Below is a small trained network, with its code and all its weights. Each question gives an input and a class and asks what happens when units are switched off, that is, made to give their printed mean instead of their output.

import numpy as np


def w(rows, s, z=0):
    codes = np.array(rows[::2]) - 128.0
    scale = np.full(codes.shape[1], s)
    scale[-1] = z or s
    return codes * scale


def f(y):
    return np.maximum(y, 0)


def log_softmax(a):
    a = a - a.max(-1, keepdims=True)
    return a - np.log(np.exp(a).sum(-1, keepdims=True))


def net(x, mask):
    res = np.array(x, float).reshape(1, 4) / 4 @ E
    y = f(res @ A[0][:, :-1].T + A[0][:, -1])
    res = res + np.where(mask, y, B[0][:, -1]) @ B[0][:, :-1]
    return log_softmax(res[-1] @ U[:, :-1].T + U[:, -1])


A, B = {}, {}
E = w([
[34,102,151,161,237,113,164,111,149,151],'x0',
[98,250,139,166,103,224,184,149,114,128],'x1',
[150,214,83,142,186,127,51,65,140,176],'x2',
[199,182,196,170,153,67,136,144,171,89],'x3',
],0.013)
A[0] = w([
[103,126,62,128,142,141,104,169,142,71,48],'N1',
[65,114,133,155,190,115,173,103,149,154,80],'N2',
[91,109,133,97,115,138,132,156,96,137,45],'N3',
[193,172,223,154,179,84,108,191,208,112,5],'N4',
[81,69,47,100,124,183,119,119,55,213,58],'N5',
[108,93,88,112,112,168,122,121,140,174,24],'N6',
[97,244,117,186,111,202,209,159,101,131,38],'N7',
[80,117,150,129,177,134,135,86,134,118,3],'N8',
[94,104,107,111,108,161,110,118,135,152,33],'N9',
[147,59,94,121,139,63,92,116,142,131,53],'N10',
[135,56,118,91,154,31,50,101,132,121,55],'N11',
[160,159,92,159,160,154,72,84,162,160,112],'N12',
[114,41,203,115,78,129,234,197,109,83,107],'N13',
[186,174,211,164,158,58,135,143,191,79,46],'N14',
[81,109,156,131,204,136,164,104,152,138,71],'N15',
[77,97,56,79,110,183,106,101,135,167,68],'N16',
[56,113,154,161,218,103,167,130,153,167,130],'N17',
[146,78,112,109,125,45,93,146,144,128,41],'N18',
[139,207,93,131,180,113,29,41,121,213,110],'N19',
[181,155,66,84,47,106,109,105,148,130,57],'N20',
[109,120,87,109,138,164,122,131,99,158,61],'N21',
[213,133,119,108,35,164,60,152,91,87,85],'N22',
],0.011,0.0044)
B[0] = w([
[142,112,108,122,134,87,107,116,141,156,135],'N1',
[194,123,187,116,172,156,61,199,59,186,199],'N2',
[147,81,95,152,126,96,157,101,113,117,154],'N3',
[151,88,119,111,57,66,185,39,26,103,232],'N4',
[168,99,126,127,70,73,195,70,64,110,225],'N5',
[172,105,137,132,116,111,140,70,113,100,166],'N6',
[29,173,181,35,247,141,208,46,247,177,233],'N7',
[140,149,143,125,121,146,80,138,97,144,166],'N8',
[155,143,125,170,117,79,118,61,111,117,159],'N9',
[57,193,194,67,215,191,199,60,200,119,207],'N10',
[75,212,134,75,228,149,181,110,190,158,242],'N11',
[68,57,77,140,91,117,81,168,166,48,188],'N12',
[22,50,14,206,83,114,68,230,204,25,251],'N13',
[199,44,107,162,74,47,227,68,61,147,239],'N14',
[202,171,178,110,69,184,64,195,125,183,194],'N15',
[181,117,113,131,76,40,192,63,69,117,201],'N16',
[185,164,163,160,116,231,43,181,43,190,226],'N17',
[95,189,143,88,163,159,144,108,187,140,200],'N18',
[46,57,27,210,73,129,75,216,193,2,237],'N19',
[181,144,169,197,170,187,53,185,95,184,193],'N20',
[167,126,162,144,95,63,168,94,121,128,164],'N21',
[211,207,191,104,153,231,44,207,47,203,231],'N22',
],0.0082,0.018)
U = w([
[67,87,61,176,114,110,89,210,199,15,255],'0',
[221,173,198,125,149,184,48,194,65,232,100],'1',
[64,195,174,52,224,134,202,26,250,174,46],'2',
[207,93,129,138,83,28,206,1,51,121,24],'3',
],0.0093,0.0018)

Each question gives the input, the list of numbers given to net, and the class t.
The units are the neurons (one row each of A and B). Each row of codes is followed by its name. A weight is (code - 128) times the scale printed after its matrix; where a second scale follows, it is the last column's (A, B and U).
mask holds one flag per neuron, in row order. A switched-off neuron (its flag False) gives its mean, the last column of its row in B, instead of its output. The means were averaged over made-up inputs and are rounded, as every weight is.
A unit's drop is (log p(t) with every unit on - log p(t) with that unit switched off) / (log p(t) with every unit on - log p(t) with every unit switched off).
The circuit of an input: a set's keep is (log p(t) with only the set's units on - log p(t) with every unit switched off) / (log p(t) with every unit on - log p(t) with every unit switched off). Starting from the 12 units with the biggest drops (on a tie, the unit counted first), units are removed one at a time, each time the one whose removal leaves the highest keep (on an exact tie, the one counted first), for as long as the keep stays at least 0.8.
units of the circuit, in order: the units of the circuit, biggest drop first
unit that matters most: the unit with the biggest drop
top k neurons: the k neurons with the biggest drops, biggest first
drop when u is switched off: that unit's drop, to one decimal
input [-6,0,-1,7], class 3: unit that matters most : N14
input [-8,6,8,-2], class 0: top 2 neurons : (N19; N12)
input [2,7,3,-8], class 3: top 2 neurons : (N5; N16)
input [4,-3,4,2], class 0: top 2 neurons : (N19; N22)
input [7,-8,-1,-1], class 2: top 4 neurons : (N11; N10; N22; N18)
input [1,8,-3,-7], class 2: top 2 neurons : (N7; N14)
input [-4,7,8,-2], class 0: top 2 neurons : (N19; N12)
input [3,3,-6,8], class 3: top 2 neurons : (N14; N4)
input [6,4,5,7], class 3: top 2 neurons : (N4; N14)
input [8,-5,7,-7], class 1: top 4 neurons : (N17; N2; N13; N15)
input [3,5,-6,7], class 3: top 4 neurons : (N14; N4; N19; N12)
input [-1,-6,6,0], class 0: top 2 neurons : (N19; N7)
input [-8,3,-8,1], class 0: top 2 neurons : (N13; N17)
input [0,5,5,4], class 0: units of the circuit, in order : (N19)
input [-3,7,8,3], class 0: drop when N19 is switched off : 2.2
input [2,5,-1,-7], class 3: drop when N5 is switched off : 0.2
input [-3,6,-4,-4], class 2: drop when N19 is switched off : 0.2
